Small tables with named rows and columns. After each table, cells are looked up by row and column.

lim:
|  | mun | damoguf | gezum | linokel | ropif |
|---|---|---|---|---|---|
| zedes | 36.3 | 52.0 | 51.2 | 96.3 | 62.9 |
| dum | 27.1 | 52.2 | 65.4 | 92.5 | 57.6 |
| dem | 36.2 | 52.0 | 47.4 | 95.4 | 60.7 |
| nemodip | 22.1 | 57.6 | 60.1 | 85.1 | 54.8 |
| vok | 42.2 | 50.7 | 33.6 | 98.1 | 63.4 |
| dil | 27.7 | 56.5 | 52.8 | 87.5 | 56.3 |
| gosona | 24.1 | 59.0 | 65.2 | 80.8 | 54.6 |
| nalusu | 44.1 | 49.8 | 43.4 | 96.0 | 65.2 |
| risugod | 32.0 | 54.0 | 43.9 | 94.5 | 60.2 |
| rereka | 23.4 | 60.2 | 72.5 | 79.2 | 53.2 |
| riz | 27.9 | 57.0 | 50.8 | 90.5 | 57.9 |

dem, ropif -> 60.7
zedes, gezum -> 51.2
gosona, mun -> 24.1
dil, damoguf -> 56.5
rereka, damoguf -> 60.2
zedes, ropif -> 62.9
gosona, linokel -> 80.8
risugod, linokel -> 94.5
vok, ropif -> 63.4
dem, damoguf -> 52.0
nemodip, mun -> 22.1
dil, mun -> 27.7
risugod, gezum -> 43.9
nalusu, linokel -> 96.0

Table romil
	danena	sol	ber	mulirer	vuk	zar	migok	pofer	feri	daf
zaka	107	152	196	101	212	82	119	169	111	121
fano	199	149	126	104	122	185	176	94	129	130
kizapi	174	121	139	134	109	202	135	159	211	125
faku	130	158	109	126	61	136	159	41	130	107
dum	113	150	183	132	187	127	112	160	133	137
seno	108	109	178	144	157	129	125	152	142	154
tulego	92	146	143	110	99	109	139	109	157	138
sus	125	171	150	113	157	129	114	151	151	147
buzevem	131	126	130	107	166	117	96	88	142	117

What is the danena of fano in romil? 199
What is the vuk of zaka in romil? 212
What is the feri of seno in romil? 142
What is the danena of kizapi in romil? 174
What is the danena of zaka in romil? 107
What is the vuk of buzevem in romil? 166
Which row has the largest sol? sus

Table num
columns: ratage, pegu, vev
kibopot: [31.60, 35.69, 47.78]
muze: [7.90, 17.50, 64.97]
norudob: [59.37, 60.82, 41.10]
mevobel: [21.27, 19.05, 49.03]
sigulu: [66.23, 61.07, 7.29]
nis: [80.78, 76.96, 1.50]
sig: [68.20, 56.05, 21.36]
zag: [52.57, 54.11, 42.37]
gamulo: [77.88, 68.82, 2.66]
zame: [67.35, 62.76, 20.94]
viful: [65.83, 69.20, 44.25]

What is the vev of gamulo in num?
2.66
What is the vev of muze in num?
64.97
What is the vev of zag in num?
42.37
What is the ratage of sig in num?
68.20
What is the ratage of nis in num?
80.78
What is the ratage of sigulu in num?
66.23
What is the pegu of zame in num?
62.76
What is the ratage of viful in num?
65.83
What is the ratage of muze in num?
7.90
What is the vev of kibopot in num?
47.78
What is the vev of sigulu in num?
7.29

lererot
         tud  bap  fum  vuful  labolo  boz  raz  kagos  borume  vonadi
gopuri   874  382  132    381     359  181  341    402     313     136
bage     124  374  226    242     404  320  431    364     376     361
gamamum  187  388  261    393     389  299  245    406     368     346
zedavav  384  382   77    252     351  165  323    367     350     435
rute     142  426  251    310     404  525  440    392     434     502
kar      700  448  347    448     356  391  439    409     287     114
lazosi   245  355  367    394     365  214  391    414     444     329
rit      466  373   65    319     356   35  374    396     350     304
fupav    114  412  191    345     372   86  332    360     380     422
telor    248  430  616    469     464  636  377    404     362     323
sog      712  406  151    310     426  335  379    398     296     307

vonadi of gamamum = 346
raz of bage = 431
tud of gopuri = 874
raz of rute = 440
vonadi of rute = 502
boz of gamamum = 299
bap of rute = 426
vonadi of kar = 114
tud of telor = 248
Row with the largest raz: rute

dolo =
          zaka    lek  susonan  vafiv  sitev  gukaru    rif  gogar
sigabo   4.901  8.072    7.540  6.270  5.217   8.238  1.964  7.300
zivi     5.287  7.322    7.107  7.072  6.342   8.214  5.736  6.220
negev    6.259  8.851    6.624  4.246  5.223   7.305  7.979  0.346
donakuz  5.946  9.516    4.917  4.925  3.942   8.137  5.359  5.445
vebaso   3.183  8.248    5.949  4.963  6.360   7.474  4.796  3.877
bituf    5.309  5.762    6.420  4.356  5.402   7.037  6.477  5.897
kimar    4.019  7.307    5.429  5.839  6.616   7.265  7.309  6.689
ganive   6.249  6.369    5.902  5.306  6.676   7.365  4.590  4.480
mupek    1.369  6.448    5.137  5.323  7.258   7.222  4.946  4.295
dek      5.242  5.880    7.324  5.363  5.999   5.423  5.849  7.647
kos      7.137  8.912    5.499  4.659  5.787   3.261  6.942  5.594
buk      4.949  7.116    6.062  5.500  4.588   5.588  6.316  7.018
perisi   5.746  7.184    4.289  5.288  4.900   6.966  5.214  5.409
devesa   3.731  6.413    4.381  8.007  4.816   6.561  9.312  6.495

What is the gukaru of perisi in dolo? 6.966
What is the lek of perisi in dolo? 7.184
What is the gogar of ganive in dolo? 4.480
What is the sitev of donakuz in dolo? 3.942
What is the gukaru of zivi in dolo? 8.214
What is the lek of kimar in dolo? 7.307
What is the gukaru of donakuz in dolo? 8.137
What is the sitev of sigabo in dolo? 5.217
What is the zaka of sigabo in dolo? 4.901
What is the rif of perisi in dolo? 5.214
What is the zaka of zivi in dolo? 5.287
What is the vafiv of vebaso in dolo? 4.963
What is the susonan of kos in dolo? 5.499

